[[103 120 108 139 133]
 [150 106 133 134 140]
 [120 114 132 108 113]] -> 114

[[118 129 141 136 129 142]
 [122 108 150 137 113 115]
 [142 125 100 116 144 118]] -> 125

[[127 135 115 136 134 123 123]
 [107 129 135 130 115 113 109]
 [125 117 136 126 126 125 104]] -> 117

[[123 153 134 145 127]
 [128 155 112 148 126]
 [129 155 138 141 140]] -> 155

[[134 127 135 119]
 [158 111 113 132]
 [138 150 151 114]] -> 150

[[127 134 131 128 126 130 105]
 [127 137 129 134 130 129 105]
 [122 132 127 133 132 136 105]] -> 132

[[129 122 134 155 124]
 [141 131 138 128 107]
 [109 137 128 102 100]] -> 137

[[156 130 112 127 152 129 122]
 [105 120 136 130  99 123 126]
 [117 111 132 133 116 120 133]] -> 111
---
[[122 111 116 118 118 133 140 112 115 124 118 133 145 133 123]
 [127 128 121 124 104 123 133 133 126 128 136 104 134 139 114]
 [130 124 120 134 155 119 135 119 125 135 121 132 106 131 131]
 [123 108 117 120 124 131 143 112 114 124 117 139 142 131 125]
 [123 122 115 119 107 129 134 120 120 127 125 113 145 140 117]
 [127 147 138 129 134 141 104 131 140 127 124 136 135 121 140]
 [130 124 120 134 156 119 135 118 125 135 121 133 106 131 132]
 [128 146 123 133 151 130 112 121 136 136 118 124 115 134 136]
 [133 129 148 132 116 126 127 151 134 123 147 132 127 113 128]
 [128 142 144 129 128 141 108 136 139 124 129 141 137 115 139]] result: 133

[[112 125 126 128 139 124 150]
 [119 123 132 126 145 128 150]
 [118 136 150 120 122 115 129]
 [109 146 118 131 120 121 131]
 [142 139 115 135 124 115 115]
 [123 115 125 128 144 136 148]
 [122 123 153 119 134 125 138]
 [115 119 149 119 127 132 137]] result: 124

[[125 133 126 127 133 120 138 125 143 127 125 125 136 113]
 [143 134 156 127 139 135 150 131 136 122 145 128 140 149]
 [117 135 124 118 130 123 140 129 144 120 125 121 133 117]
 [138 132 151 129 138 133 145 130 135 122 144 127 139 145]
 [103  99 130 150 131 134 127 117 136 126 145 115 135 130]
 [121 136 143 134 124 127 128 126 130 121 119 127 134 115]
 [141 135 154 127 138 134 148 131 137 121 144 127 139 147]
 [106 104 130 147 131 133 127 118 136 128 142 116 136 129]
 [139 129 127 140 140 115 136 122 146 140 123 129 139 106]
 [124 135 130 137 128 127 126 143 144 125 133 147 139 143]
 [139 132 153 129 138 134 147 130 136 123 144 127 140 147]] result: 136

[[127 128 128 129 127 127 116 128 129 128]
 [131 129 127 117 131 137 116 127 127 126]
 [120 133 123 133 120 113 116 136 139 132]
 [125 128 129 128 124 129 116 125 128 130]
 [128 130 127 130 128 123 116 131 130 128]
 [120 132 124 133 119 115 116 134 139 133]
 [132 132 127 131 129 119 116 134 130 127]
 [124 128 130 130 116 126 116 125 130 135]
 [132 131 134 123 111 131 116 116 117 135]
 [133 138 124 133 128 107 116 140 132 126]
 [122 139 120 134 124 104 116 141 142 128]] result: 129

[[119 122 121 139 132 121 129 138]
 [122 120 120 143 134 119 128 141]
 [124 121 122 143 132 121 129 141]
 [119 116 117 146 135 115 128 142]
 [118 117 117 148 136 114 128 140]
 [126 122 123 144 132 120 129 139]
 [136 143 140 105 114 146 134 117]] result: 129

[[133 141 120 110 114 136 124 111 128 131 118]
 [123 133 134 133 101 147 124 115 143 144 125]
 [133 141 119 110 115 137 125 110 129 131 120]
 [128 132 112 120 114 131 128 102 126 129 109]
 [125 133 113 120 116 134 127  99 126 130 106]] result: 131

[[114 149 115 150 148 116 148 150 149 151 114 113]
 [113 149 113 150 149 114 147 150 150 151 112 111]
 [134 121 133 121 122 133 121 122 121 121 134 134]
 [122 138 121 140 138 122 135 139 139 141 122 121]
 [140 118 140 117 118 140 119 119 118 116 140 140]
 [119 138 119 140 137 120 137 137 138 141 119 118]
 [126 126 128 127 126 129 127 127 126 127 125 125]
 [134 123 133 122 124 132 123 125 124 120 133 134]
 [126 130 126 129 129 126 131 128 128 129 126 126]
 [106 156 107 156 155 108 155 154 155 156 106 105]
 [141 117 140 115 117 139 118 116 117 114 142 142]
 [140 120 140 119 120 139 121 120 120 118 140 141]] result: 114

[[127 109 130 133 119 122  99 127 149 129 116 140 141 129 129]
 [129 125 124 120 123 125 130 134 129 129 134 138 124 144 119]
 [129 117 125 131 123 125 138 117 126 133 124 134 144 127 123]
 [121 130 121 141 141 128 127 115 112 136 141 124 121 127 127]
 [140 127 129 129 135 130 109 128 155 125 139 139 136 134 132]
 [135 117 133 125 127 136 134 137 122 123 127 121 141 124 119]
 [118 123 134 114 127 107 101 142 136 130 116 130 138 144 129]
 [120 139 149 122 129 128 121 128 128 136 129 123 129 131 138]
 [133 132 138 129 140 110 118 136 146 109 115 150 126 134 146]] result: 129
---
array([158, 122, 150, 155, 104, 149]) value 149, 158

array([128,  98, 116, 130, 124, 122, 108]) value 108, 128

array([142, 155, 142, 103]) value 103, 142

array([135, 131, 136, 101, 153]) value 153, 135

array([123, 145, 152, 131, 116]) value 116, 123

array([[113, 101, 104, 108, 107, 118, 113],
       [128, 117, 116, 109, 120, 158, 124]]) value 113, 128

array([121, 122, 155, 132]) value 132, 121

array([[134, 123, 130, 131, 121, 134],
       [119, 124, 144, 140, 117, 106]]) value 134, 119

array([120, 106, 138, 123, 136, 142, 121]) value 121, 120
---
Input: array([128, 125, 129, 102])
Output: 129, 102

Input: array([150, 105, 118, 145, 140, 147])
Output: 150, 105

Input: array([155, 111, 107, 109, 139])
Output: 155, 107

Input: array([149, 128, 115, 132, 127])
Output: 149, 115

Input:
array([[135, 110, 118, 136],
       [141, 105, 125, 140]])
Output: 141, 105

Input:
array([[102, 153, 136, 107, 107, 145],
       [135, 119, 131, 141, 133, 121],
       [137, 125, 133, 133, 134, 123]])
Output: 153, 102

Input: array([138, 140, 118, 100, 115, 151, 135])
Output: 151, 100
---
[[118 150 154 135]
 [112 127 118 107]] Answer: 118, 107

[[125 118 134 134 133]
 [123 107 118 139 121]
 [114 122 126 144 127]] Answer: 125, 127

[[120 138 138 150]
 [136 116 113 115]
 [149 104 113 100]] Answer: 120, 100

[131 120 146 104] Answer: 131, 104

[118 141 122 155 139 130 115] Answer: 118, 115

[157 119 115 141 135 135] Answer: 157, 135

[125 119 136 155 132 116] Answer: 125, 116

[[134 105 125 132 132]
 [140 127 145 122 151]
 [118 109 107 135 115]] Answer: 134, 115

[110 150 145 152 135 105 135] Answer: 110, 135

[115  99 124 149 118] Answer: 115, 118
---
134	127	140	153
136	134	135	103
out 135

143	141	111	115	147	152
136	138	115	119	142	145
out 142

127	117	143	106	126
128	116	145	107	126
out 107

106	120	134	119	133	123	124
126	139	112	130	122	124	129
out 124

112	105	133	138	121	134
130	140	131	123	140	125
out 140

151	107	143	128
141	134	113	140
out 113

108	138	112	133
106	103	153	137
out 153

145	120	155	144	136	140
140	124	115	134	111	130
out 111
---
[[132 130 122 154]
 [145 142 115 128]
 [126 114 109 121]] => 122

[[117 143 134 100 136 140 125]
 [156 129 128 127 115 109 108]
 [133 112 155 124 134 126 116]] => 140

[[108 105 152 148 127 126 132]
 [153 107 117 107 128 134 149]
 [106 114 137 140 136 131 142]] => 126

[[122 127 110 114 127]
 [133 137 103 118 130]
 [108 122 106 131 120]] => 114

[[132 126 149 135 151]
 [122 121 140 124 137]
 [129 126 148 137 152]] => 135

[[114 131 114 134 115 125 120]
 [128 128 128 128 128 128 128]
 [126 122 157 147 105 155 145]] => 125

[[127 129 124 131 122]
 [128 136 132 124 112]
 [128 142 141 119 106]] => 131

[[129 127 129 126 128 129]
 [146 121 130 113 117 142]
 [125 144 115 121 101 125]] => 128
